Below are the code and all the weights of a small trained network. Each question names an input and a class and asks about switching units off, where a switched-off unit gives its printed mean instead of its output.

import numpy as np


def w(rows, s, z=0):
    codes = np.array(rows[::2]) - 128.0
    scale = np.full(codes.shape[1], s)
    scale[-1] = z or s
    return codes * scale


def f(y):
    return y / 2 * (1 + np.tanh(0.7978845608 * (y + 0.044715 * y**3)))


def log_softmax(a):
    a = a - a.max(-1, keepdims=True)
    return a - np.log(np.exp(a).sum(-1, keepdims=True))


def net(x, mask):
    res = np.array(x, float).reshape(1, 6) / 4 @ E
    y = f(res @ A[0][:, :-1].T + A[0][:, -1])
    res = res + np.where(mask, y, B[0][:, -1]) @ B[0][:, :-1]
    return log_softmax(res[-1] @ U[:, :-1].T + U[:, -1])


A, B = {}, {}
E = w([
[95,105,137],'x0',
[130,127,127],'x1',
[72,168,123],'x2',
[138,137,126],'x3',
[177,85,136],'x4',
[139,149,252],'x5',
],0.015)
A[0] = w([
[104,162,246,199],'N1',
[119,178,147,142],'N2',
[164,109,233,188],'N3',
[187,35,39,150],'N4',
[46,134,33,66],'N5',
[151,168,103,251],'N6',
[98,134,39,255],'N7',
[107,141,70,104],'N8',
[98,197,150,47],'N9',
],0.013,0.0048)
B[0] = w([
[176,153,175,247],'N1',
[28,140,186,154],'N2',
[221,127,142,236],'N3',
[40,102,248,233],'N4',
[62,160,94,207],'N5',
[60,52,99,165],'N6',
[73,100,132,223],'N7',
[49,175,102,168],'N8',
[80,173,179,155],'N9',
],0.011,0.014)
U = w([
[17,38,40,189],'0',
[32,125,182,146],'1',
[141,186,108,245],'2',
[189,34,99,2],'3',
[16,217,1,19],'4',
],0.009,0.0085)

Each question gives the input, the list of numbers given to net, and the class t.
The units are the neurons (one row each of A and B). Each row of codes is followed by its name. A weight is (code - 128) times the scale printed after its matrix; where a second scale follows, it is the last column's (A, B and U).
mask holds one flag per neuron, in row order. A switched-off neuron (its flag False) gives its mean, the last column of its row in B, instead of its output. The means were averaged over made-up inputs and are rounded, as every weight is.
A unit's drop is (log p(t) with every unit on - log p(t) with that unit switched off) / (log p(t) with every unit on - log p(t) with every unit switched off).
The circuit of an input: a set's keep is (log p(t) with only the set's units on - log p(t) with every unit switched off) / (log p(t) with every unit on - log p(t) with every unit switched off). Starting from all 9 units, units are removed one at a time, each time the one whose removal leaves the highest keep (on an exact tie, the one counted first), for as long as the keep stays at least 0.8.
units of the circuit, in order: the units of the circuit, biggest drop first
k most important neurons: the k neurons with the biggest drops, biggest first
drop of u: that unit's drop, to one decimal
input [6,0,8,-1,2,3], class 2: units of the circuit, in order => (N4, N7)
input [6,4,5,-1,-1,-6], class 4: units of the circuit, in order => (N5)
input [-8,-6,5,6,2,-2], class 0: 2 most important neurons => (N6, N1)
input [6,-2,7,-2,4,5], class 2: units of the circuit, in order => (N4, N3, N7)
input [8,8,8,-4,-3,0], class 4: units of the circuit, in order => (N4, N5)
input [0,-2,7,-7,1,3], class 2: 2 most important neurons => (N4, N7)
input [-6,8,-6,-3,-2,-1], class 0: 4 most important neurons => (N1, N3, N6, N9)
input [-8,3,-2,-2,-6,-3], class 0: units of the circuit, in order => (N6, N1)
input [-5,7,-5,4,-5,-2], class 0: 2 most important neurons => (N1, N6)
input [7,-6,1,1,1,0], class 0: 4 most important neurons => (N4, N3, N1, N9)
input [-6,-3,-6,1,-3,-3], class 0: 2 most important neurons => (N1, N6)
input [3,-8,8,0,8,8], class 2: units of the circuit, in order => (N3, N4)
input [7,2,4,0,-4,-7], class 4: 2 most important neurons => (N5, N8)
input [4,7,4,-8,-6,-6], class 4: 2 most important neurons => (N5, N8)
input [8,-1,-8,-2,7,2], class 3: most important neuron => (N3)
input [-3,7,3,-2,1,0], class 0: drop of N3 => 0.3
input [5,8,6,-6,-5,-5], class 4: drop of N5 => 0.2
input [-5,8,-6,8,5,7], class 3: drop of N3 => 0.2
input [0,6,-1,-1,-7,-1], class 0: drop of N1 => 0.2
input [-7,5,-6,-7,-3,-3], class 0: units of the circuit, in order => (N1)
